Group, then class
[+1.66 -1.41 +0.05 -0.81 +0.21 +1.12 -5.29 -4.66 +0.62 +2.05 -8.41 -4.34 -0.41 -0.12 +1.45 -0.63]  <75> B
[+1.05 +3.35 -0.17 -2.85 -0.63 -0.43 -4.05 -4.17 -1.45 +2.99 -1.07 +1.87 +1.10 +1.23 -0.02 +2.21]  <75> L
[-0.86 +1.08 -0.24 +2.27 -0.77 +1.88 -2.05 -1.08 +0.36 +1.31 -2.23 +1.99 -1.64 +0.22 +1.91 +1.27]  <75> B
[+0.94 -0.97 +0.90 -3.01 +4.29 -3.70 +2.35 -3.30 -3.65 +0.21 -2.41 -5.39 +0.55 +0.66 +0.69 +0.70]  <76> N
[+1.90 +3.54 +1.53 -2.27 -0.73 +3.24 +6.70 -3.13 +1.01 +0.83 +1.60 +0.62 +2.68 -1.09 +0.69 -2.07]  <70> S
[+1.18 +1.42 -0.61 -2.52 -2.67 +2.27 -5.73 -5.38 +2.30 +1.03 -0.64 +0.86 -0.67 -1.14 +1.69 +4.16]  <75> L
[+2.20 +2.89 +1.31 -8.24 -0.21 -2.03 +5.68 -4.23 -0.92 +0.95 -3.49 -2.54 +1.52 +0.32 -0.95 -1.41]  <70> S
[+1.20 +1.68 +0.77 -2.57 -1.72 -0.24 +0.21 -3.05 +0.54 +1.29 -1.08 +1.33 +1.29 -1.40 +1.97 -0.29]  <70> Y
[+0.17 -3.39 +0.53 +2.72 +3.66 -3.60 +3.49 -0.17 +0.53 +1.71 -0.89 -3.81 -0.16 -1.84 +0.20 -1.23]  <76> G
[+0.76 -0.40 +1.29 +1.82 +1.69 -0.84 -0.17 -5.91 +4.24 +1.34 -2.68 +0.24 -0.52 -0.85 +1.94 -0.15]  <75> B
[+2.94 -1.11 +3.20 -3.68 +2.32 -3.44 +1.58 +0.26 -1.17 -0.49 -5.29 -2.11 +0.98 +0.71 -1.02 -0.28]  <76> N
[-1.58 +1.02 +0.19 +0.53 +1.68 +2.54 -0.58 -0.71 +0.79 +0.94 +1.09 +2.79 -2.58 -1.18 +1.09 -2.28]  <75> B
[+3.68 +2.14 +0.04 -3.62 -2.29 -1.87 +0.13 -4.23 +2.17 +0.77 -4.74 -3.92 +0.71 +0.14 -0.61 +0.37]  <75> L
[+1.86 -2.32 -0.45 -3.48 +4.63 -1.02 +2.32 -1.52 -3.44 +2.57 +0.18 -1.96 +2.04 +2.56 -0.44 -3.74]  <76> G
[+2.04 +1.39 +2.11 -1.22 -0.84 -0.30 +0.48 -4.55 -2.08 +2.20 -2.62 -0.76 +1.17 +1.07 +0.44 -0.54]  <70> Y
[+1.29 +2.79 -3.92 -4.28 -0.24 +0.65 +1.29 -4.79 -0.27 +0.99 -0.65 -1.64 +0.70 -0.58 +0.31 -1.37]  <70> S
[-0.08 -2.90 -2.63 +0.70 +6.40 +2.10 -2.16 -0.53 +0.37 +3.41 +0.44 +4.44 +0.83 +0.11 +3.83 -4.80]  <76> G
[+0.59 -4.43 +0.62 -0.56 +5.00 -4.26 +0.27 -0.82 +0.00 +0.46 -2.52 -4.42 +0.67 +0.54 +2.40 +0.52]  <76> G
[+1.55 -1.76 -1.33 -1.89 +0.64 +2.04 -4.03 -3.93 +2.76 +0.70 -0.50 +4.57 +1.98 -2.49 +1.03 +0.48]  <75> L
[+1.52 +8.62 +1.15 -3.43 -1.23 -0.52 +2.98 -3.18 +1.72 +0.74 -2.39 -0.78 +0.50 +0.26 -0.02 +1.17]  <75> L
[+5.19 -2.71 +0.19 -3.10 +1.25 -2.92 -0.05 -0.58 -0.81 +0.61 -2.53 -4.41 -1.34 +0.05 -2.20 +2.06]  <76> N
[+1.69 -2.76 +0.15 -3.63 +3.04 -3.36 +1.02 +1.75 -2.24 -2.40 -1.96 -4.04 +1.18 +0.57 -0.40 +0.91]  <76> N
[+7.91 +1.36 +3.54 -1.08 -1.74 +0.13 +0.14 -2.81 -2.72 +2.79 +1.10 -0.49 +1.16 +1.05 -3.72 +0.83]  <70> Y
[+0.67 -1.07 +0.64 -0.93 +3.55 -2.51 +5.24 -2.54 -2.25 +2.56 -1.18 -4.85 +0.31 +0.05 -0.54 +0.35]  <76> G
[+0.14 -1.93 -2.51 +0.63 +5.58 +0.02 -1.83 +0.36 -4.15 +3.81 -0.35 -3.06 +2.21 -1.06 +3.07 -3.51]  <76> G
[+1.51 +3.72 -0.21 -0.65 -0.52 +0.56 +0.24 -6.90 +2.05 +1.62 -3.15 +3.68 +0.05 +0.33 +1.81 +1.69]  <75> L
[+3.07 -1.95 -0.53 -2.92 +3.79 -5.07 +0.45 -0.62 -1.14 +2.01 -2.73 +0.45 -0.20 -0.56 +0.59 -2.91]  <76> N
[-0.71 +3.76 +0.33 -2.53 -0.81 +3.60 -1.28 -0.48 +0.22 +1.33 +0.46 +1.86 +1.43 -2.76 +0.29 -1.11]  <75> L

Group, then class
[-1.20 +1.37 +0.84 -1.44 +0.67 -0.16 -0.43 +1.17 -0.85 +1.24 +0.50 +0.24 +0.98 -1.97 -2.16 +1.95]  BM SJ
[-1.06 -0.50 +2.26 +2.59 -0.25 +1.45 -0.41 +1.38 -3.22 +1.65 -3.63 +0.76 +0.92 -0.20 -2.33 +0.43]  SG JL
[-1.08 +1.68 +1.12 +0.95 -0.52 +0.09 +0.66 +2.15 -5.24 +1.85 -2.54 +0.27 +2.43 -5.09 -3.07 +3.57]  BM Gg
[-1.33 +0.16 +1.00 +0.15 +0.45 +0.40 -1.37 +0.70 -3.58 +1.40 -3.13 +1.25 +3.58 -3.35 -2.49 +4.02]  BM SJ
[-0.76 -0.20 +1.69 +1.27 -0.29 +0.61 +0.34 +0.82 -2.88 +1.13 -2.94 +0.71 +0.75 -1.14 -2.76 +1.21]  SG JL
[-2.67 +0.54 +2.20 +3.91 -2.60 +0.71 -1.59 +4.48 -8.89 +0.76 -6.07 +1.90 +5.87 +1.52 -1.73 +4.53]  Gs BG
[-0.04 +1.52 +0.87 -0.57 +0.31 +0.15 +1.23 +0.31 -2.89 +2.43 -0.74 +0.25 -0.17 -2.72 -3.55 +1.82]  SG SF
[-0.95 +1.34 +0.21 +0.44 -2.29 -0.42 -1.85 +2.01 -6.13 +0.24 -2.70 +0.54 +4.24 -0.85 -1.82 +4.57]  Fl SM
[-1.07 +1.20 +1.23 +0.18 -1.45 -0.01 +0.00 +2.28 -4.93 +1.35 -2.40 +0.98 +2.45 -1.12 -2.46 +3.49]  Fl MT
[-1.07 -0.06 -0.63 +3.27 -0.05 +0.15 -1.08 +0.76 -5.04 -0.37 -4.01 +0.89 +3.58 -0.43 -0.77 +1.95]  Gs CJ
[-0.41 +0.53 +0.66 +0.33 -0.74 -0.04 -0.80 +0.71 -3.27 +0.75 -2.29 +0.16 +2.12 -1.21 -1.80 +2.23]  BM DP
[-0.24 +2.00 -0.98 +2.83 -0.24 -0.96 +1.82 +2.41 -5.30 +0.44 -1.22 +0.11 +1.39 +0.04 +0.10 +2.41]  Gs BG
[-0.88 +0.80 +0.73 +0.44 +0.88 +0.52 +0.55 +0.13 -1.60 +1.72 -0.76 +0.50 +0.43 -2.45 -3.08 +1.52]  SG SF
[-1.20 +0.35 +1.70 +0.29 -0.79 +0.67 -0.81 +1.95 -5.83 +2.14 -4.37 +1.12 +2.92 -2.67 -4.70 +3.92]  SG FD
[-0.05 +1.18 -0.26 +1.00 -1.50 -0.80 -0.29 +1.54 -4.60 -0.17 -2.54 +0.20 +2.42 -0.92 -1.32 +3.33]  Fl MT
[-1.13 +0.51 +2.64 +0.69 +0.33 +1.11 -0.94 +0.81 -4.27 +2.97 -3.58 +1.05 +2.51 -3.40 -5.27 +3.29]  SG SF
[+0.49 +1.08 -1.63 +1.87 -0.09 -0.96 +0.72 +0.27 -3.06 -0.79 -1.47 -0.07 +1.26 +0.42 +0.94 +0.87]  Gs BG
[-0.59 -0.41 +0.27 +0.83 +1.54 +0.41 +0.12 -0.33 -0.86 +1.52 -1.12 +0.64 +0.21 -1.75 -2.11 +0.40]  SG FD
